Here is a tiny trained network, its code and every weight. The questions are about switching its units off for an input and a class, where a switched-off unit gives its printed mean instead of its output.

import numpy as np


def w(rows, s, z=0):
    codes = np.array(rows[::2]) - 128.0
    scale = np.full(codes.shape[1], s)
    scale[-1] = z or s
    return codes * scale


def f(y):
    return np.maximum(y, 0)


def log_softmax(a):
    a = a - a.max(-1, keepdims=True)
    return a - np.log(np.exp(a).sum(-1, keepdims=True))


def net(x, mask):
    res = np.array(x, float).reshape(1, 6) / 4 @ E
    y = f(res @ A[0][:, :-1].T + A[0][:, -1])
    res = res + np.where(mask, y, B[0][:, -1]) @ B[0][:, :-1]
    return log_softmax(res[-1] @ U[:, :-1].T + U[:, -1])


A, B = {}, {}
E = w([
[114,124,114,130,127],'x0',
[68,239,231,219,2],'x1',
[143,151,170,96,149],'x2',
[14,36,246,187,215],'x3',
[126,141,133,123,139],'x4',
[129,134,134,119,133],'x5',
],0.0046)
A[0] = w([
[194,217,58,61,53,23],'N1',
[169,77,147,50,184,163],'N2',
[140,23,28,73,190,92],'N3',
[74,47,202,162,169,36],'N4',
[162,38,63,58,187,9],'N5',
[81,77,181,157,160,1],'N6',
[39,187,207,195,36,70],'N7',
[188,254,90,166,18,104],'N8',
[192,208,67,89,59,53],'N9',
[85,75,175,148,150,10],'N10',
[94,144,100,219,39,220],'N11',
[59,58,207,191,181,74],'N12',
[90,81,174,144,146,17],'N13',
[50,101,218,195,182,86],'N14',
[132,41,75,63,222,85],'N15',
],0.006,0.004)
B[0] = w([
[242,8,101,149,214,218],'N1',
[44,211,171,33,44,230],'N2',
[49,169,231,18,17,252],'N3',
[239,25,52,50,182,188],'N4',
[176,86,239,7,52,203],'N5',
[237,26,118,145,212,153],'N6',
[106,65,227,11,23,234],'N7',
[191,7,134,32,126,247],'N8',
[200,21,86,72,174,214],'N9',
[230,16,115,173,217,148],'N10',
[68,176,129,1,56,249],'N11',
[218,44,56,44,157,219],'N12',
[209,15,135,173,211,145],'N13',
[195,22,70,52,128,223],'N14',
[129,143,185,31,36,235],'N15',
],0.0053,0.0039)
U = w([
[96,151,231,78,29,79],'0',
[251,34,57,126,210,17],'1',
[72,147,117,108,129,247],'2',
[89,142,109,123,123,249],'3',
[93,165,119,122,144,235],'4',
[88,167,117,136,128,240],'5',
[30,255,40,228,230,15],'6',
[10,250,33,241,218,3],'7',
],0.0059,0.0051)

Each question gives the input, the list of numbers given to net, and the class t.
The units are the neurons (one row each of A and B). Each row of codes is followed by its name. A weight is (code - 128) times the scale printed after its matrix; where a second scale follows, it is the last column's (A, B and U).
mask holds one flag per neuron, in row order. A switched-off neuron (its flag False) gives its mean, the last column of its row in B, instead of its output. The means were averaged over made-up inputs and are rounded, as every weight is.
A unit's drop is (log p(t) with every unit on - log p(t) with that unit switched off) / (log p(t) with every unit on - log p(t) with every unit switched off).
The circuit of an input: a set's keep is (log p(t) with only the set's units on - log p(t) with every unit switched off) / (log p(t) with every unit on - log p(t) with every unit switched off). Starting from the 12 units with the biggest drops (on a tie, the unit counted first), units are removed one at a time, each time the one whose removal leaves the highest keep (on an exact tie, the one counted first), for as long as the keep stays at least 0.8.
circuit, biggest first: the units of the circuit, biggest drop first
unit that matters most: the unit with the biggest drop
k most important neurons: the k neurons with the biggest drops, biggest first
drop of u: that unit's drop, to one decimal
input [-3,1,-6,-7,-7,1], class 1: unit that matters most => N1
input [-1,2,0,-8,-2,5], class 1: circuit, biggest first => (N1 N9)
input [0,3,-4,-7,2,-2], class 1: 3 most important neurons => (N1 N8 N9)
input [-3,-8,-5,8,-1,-7], class 0: 3 most important neurons => (N3 N15 N2)
input [4,-8,-8,8,-7,-3], class 0: 4 most important neurons => (N3 N15 N2 N5)
input [-6,7,-7,-8,4,-2], class 1: circuit, biggest first => (N1 N8)
input [3,6,3,-8,-7,5], class 1: 3 most important neurons => (N1 N8 N9)
input [-3,-7,-4,-4,-6,2], class 0: circuit, biggest first => (N3 N5)
input [6,-7,-5,-3,-3,6], class 0: 3 most important neurons => (N3 N5 N15)
input [1,-6,-4,-2,5,-3], class 0: drop of N3 => 0.3
input [-2,-2,2,7,3,7], class 1: drop of N4 => 0.2
input [4,2,3,-5,4,4], class 1: drop of N3 => 0.3
